Below are the code and all the weights of a small trained network. Each question names an input and a target symbol and asks about switching units off, where a switched-off unit gives its printed mean instead of its output.

import numpy as np


def w(rows, s, z=0):
    codes = np.array(rows[::2]) - 128.0
    scale = np.full(codes.shape[1], s)
    scale[-1] = z or s
    return codes * scale


def norm(h):
    return h / np.sqrt((h * h).mean(-1, keepdims=True) + 1e-5)


def f(y):
    return y / 2 * (1 + np.tanh(0.7978845608 * (y + 0.044715 * y**3)))


def softmax(a):
    e = np.exp(a - a.max(-1, keepdims=True))
    return e / e.sum(-1, keepdims=True)


def log_softmax(a):
    a = a - a.max(-1, keepdims=True)
    return a - np.log(np.exp(a).sum(-1, keepdims=True))


def net(x, mask):
    ids = ['ΓΘΛΞΦΩαβδεζημσψ'.index(c) for c in x.split()]
    T = len(ids)
    res = E[ids] + P[:T]
    r = norm(res)
    for j in range(3):
        rows = slice(3 * j, 3 * j + 3)
        q, k, v = (r @ M[0][rows].T for M in (Q, K, V))
        z = softmax(np.where(np.tri(T) > 0, q @ k.T / 3**0.5, -1e9)) @ v
        o = O[0][rows]
        res = res + np.where(mask[j], z, o[:, -1]) @ o[:, :-1]
    y = f(norm(res) @ A[0][:, :-1].T + A[0][:, -1])
    res = res + np.where(mask[3:11], y, B[0][:, -1]) @ B[0][:, :-1]
    return log_softmax(norm(res)[-1] @ U[:, :-1].T + U[:, -1])


Q, K, V, O, A, B = {}, {}, {}, {}, {}, {}
E = w([
[111,49,71,114],'Γ',
[143,103,125,166],'Θ',
[95,128,138,254],'Λ',
[190,207,91,81],'Ξ',
[132,92,168,116],'Φ',
[126,138,207,142],'Ω',
[58,144,151,107],'α',
[116,122,154,146],'β',
[108,87,177,122],'δ',
[107,141,36,173],'ε',
[175,89,97,134],'ζ',
[95,83,156,137],'η',
[138,69,180,108],'μ',
[133,96,166,116],'σ',
[135,93,160,122],'ψ',
],0.036)
P = w([
[86,7,160,73],'0',
[96,31,159,86],'1',
[104,50,157,96],'2',
[110,59,155,98],'3',
[117,62,151,98],'4',
[121,71,149,96],'5',
[129,75,148,93],'6',
[135,81,149,94],'7',
[145,87,146,99],'8',
[150,95,144,99],'9',
[152,102,145,98],'10',
[159,106,138,93],'11',
[162,102,140,91],'12',
],0.012)
Q[0] = w([
[192,4,105,209],'head 0',
[99,146,122,96],'head 0',
[179,108,76,62],'head 0',
[90,131,200,84],'head 1',
[43,107,70,113],'head 1',
[77,131,62,132],'head 1',
[160,79,125,86],'head 2',
[115,134,115,63],'head 2',
[94,138,56,147],'head 2',
],0.039)
K[0] = w([
[254,161,155,204],'head 0',
[98,125,116,118],'head 0',
[138,216,113,92],'head 0',
[114,183,174,96],'head 1',
[72,87,169,175],'head 1',
[108,83,91,203],'head 1',
[191,162,122,126],'head 2',
[152,177,112,79],'head 2',
[54,125,69,146],'head 2',
],0.04)
V[0] = w([
[71,78,108,5],'head 0',
[2,218,108,49],'head 0',
[72,114,190,182],'head 0',
[184,196,160,50],'head 1',
[188,38,55,171],'head 1',
[240,147,114,161],'head 1',
[42,117,182,137],'head 2',
[136,64,63,183],'head 2',
[89,40,106,179],'head 2',
],0.017)
O[0] = w([
[138,224,121,51,129],'head 0',
[97,255,139,185,7],'head 0',
[88,105,171,116,162],'head 0',
[176,163,142,56,107],'head 1',
[156,93,123,195,136],'head 1',
[185,189,145,170,90],'head 1',
[152,73,172,164,136],'head 2',
[146,122,65,164,143],'head 2',
[175,98,101,172,164],'head 2',
],0.02,0.018)
A[0] = w([
[77,75,144,136,122],'neuron 0',
[125,167,59,163,1],'neuron 1',
[177,106,2,146,24],'neuron 2',
[81,226,36,148,38],'neuron 3',
[242,117,103,141,111],'neuron 4',
[186,98,81,213,45],'neuron 5',
[33,177,178,101,185],'neuron 6',
[214,169,255,100,107],'neuron 7',
],0.027,0.0052)
B[0] = w([
[128,249,114,179,253],'neuron 0',
[157,85,88,153,140],'neuron 1',
[227,156,174,48,216],'neuron 2',
[5,138,17,238,174],'neuron 3',
[85,177,15,192,194],'neuron 4',
[42,107,208,61,229],'neuron 5',
[115,5,125,24,202],'neuron 6',
[243,160,196,163,191],'neuron 7',
],0.031,0.013)
U = w([
[185,123,20,86,75],'Γ',
[134,152,55,168,179],'Θ',
[52,112,122,57,91],'Λ',
[120,221,87,97,231],'Ξ',
[79,129,56,134,78],'Φ',
[50,180,156,111,129],'Ω',
[166,16,110,159,2],'α',
[158,169,145,153,189],'β',
[121,100,192,199,202],'δ',
[127,174,145,160,250],'ε',
[141,110,248,100,16],'ζ',
[155,170,152,143,187],'η',
[210,135,110,198,107],'μ',
[151,156,126,94,111],'σ',
[100,186,117,180,247],'ψ',
],0.016,0.0046)

Each question gives the input, a string of symbols that net reads in full, and the target symbol t.
The units are the heads (3 rows each of Q, K, V and O) and the neurons (one row each of A and B). Each row of codes is followed by its name. A weight is (code - 128) times the scale printed after its matrix; where a second scale follows, it is the last column's (O, A, B and U).
mask holds one flag per unit, heads first, then neurons. A switched-off unit (its flag False) gives its mean, the last column of its rows in O or B, instead of its output. The means were averaged over made-up inputs and are rounded, as every weight is.
A unit's drop is (log p(t) with every unit on - log p(t) with that unit switched off) / (log p(t) with every unit on - log p(t) with every unit switched off).
The circuit of an input: a set's keep is (log p(t) with only the set's units on - log p(t) with every unit switched off) / (log p(t) with every unit on - log p(t) with every unit switched off). Starting from all 11 units, units are removed one at a time, each time the one whose removal leaves the highest keep (on an exact tie, the one counted first), for as long as the keep stays at least 0.8.
circuit, biggest first: the units of the circuit, biggest drop first
most important unit: the unit with the biggest drop
k most important neurons: the k neurons with the biggest drops, biggest first
which heads matter: for each layer, one digit per head in row order, 1 if its drop is at least 0.15 and else 0, layers parted by /
input β η μ ζ, target Γ: most important unit : neuron 4
input δ δ Φ μ η, target ψ: which heads matter : 101
input Φ δ Φ ε ε Θ Γ ε δ η μ ζ δ, target Γ: which heads matter : 101
input Ω δ ε Φ μ δ ε η Φ, target ζ: which heads matter : 011
input μ ε Ω δ δ, target ζ: circuit, biggest first : head 2; head 1; neuron 7
input η ε ε Γ μ η, target ψ: circuit, biggest first : neuron 0; neuron 6
input β η Θ Θ ε μ Φ ψ ψ μ β Φ, target α: 3 most important neurons : neuron 5; neuron 2; neuron 3
input ε ψ Λ Φ, target δ: which heads matter : 100
input Λ Θ Γ β η η σ μ η β, target α: which heads matter : 101
input ζ ζ ε ψ μ Λ ε η η μ, target δ: which heads matter : 100
input ε α Φ ζ β η β ψ, target Γ: 2 most important neurons : neuron 5; neuron 6
input δ Ω μ σ η δ η β, target ζ: which heads matter : 111
input ζ η μ η ε β, target Γ: circuit, biggest first : head 0; neuron 5
input σ α ζ δ Φ, target Γ: circuit, biggest first : head 2
input ψ Ω μ ε μ, target ζ: circuit, biggest first : head 2; neuron 6
input Λ η Γ, target δ: which heads matter : 110
input α Ξ Γ β Φ Θ, target Γ: circuit, biggest first : neuron 4; head 1; head 0
input β Γ μ δ, target Ω: circuit, biggest first : head 0; neuron 2; neuron 6
input ζ Θ η Ω μ η, target ζ: 4 most important neurons : neuron 4; neuron 3; neuron 6; neuron 0
input ε Φ Θ α ζ η, target Γ: circuit, biggest first : head 2
input Ξ β η μ Γ, target Φ: circuit, biggest first : head 0; neuron 3; head 2; neuron 6
input ε Ω η ζ ψ σ, target Γ: which heads matter : 100
input μ δ Λ ζ Φ η, target Γ: circuit, biggest first : head 2; neuron 2
input Γ ε μ, target μ: circuit, biggest first : neuron 5; neuron 6
input Γ Γ Ω ε β, target ζ: 2 most important neurons : neuron 7; neuron 6
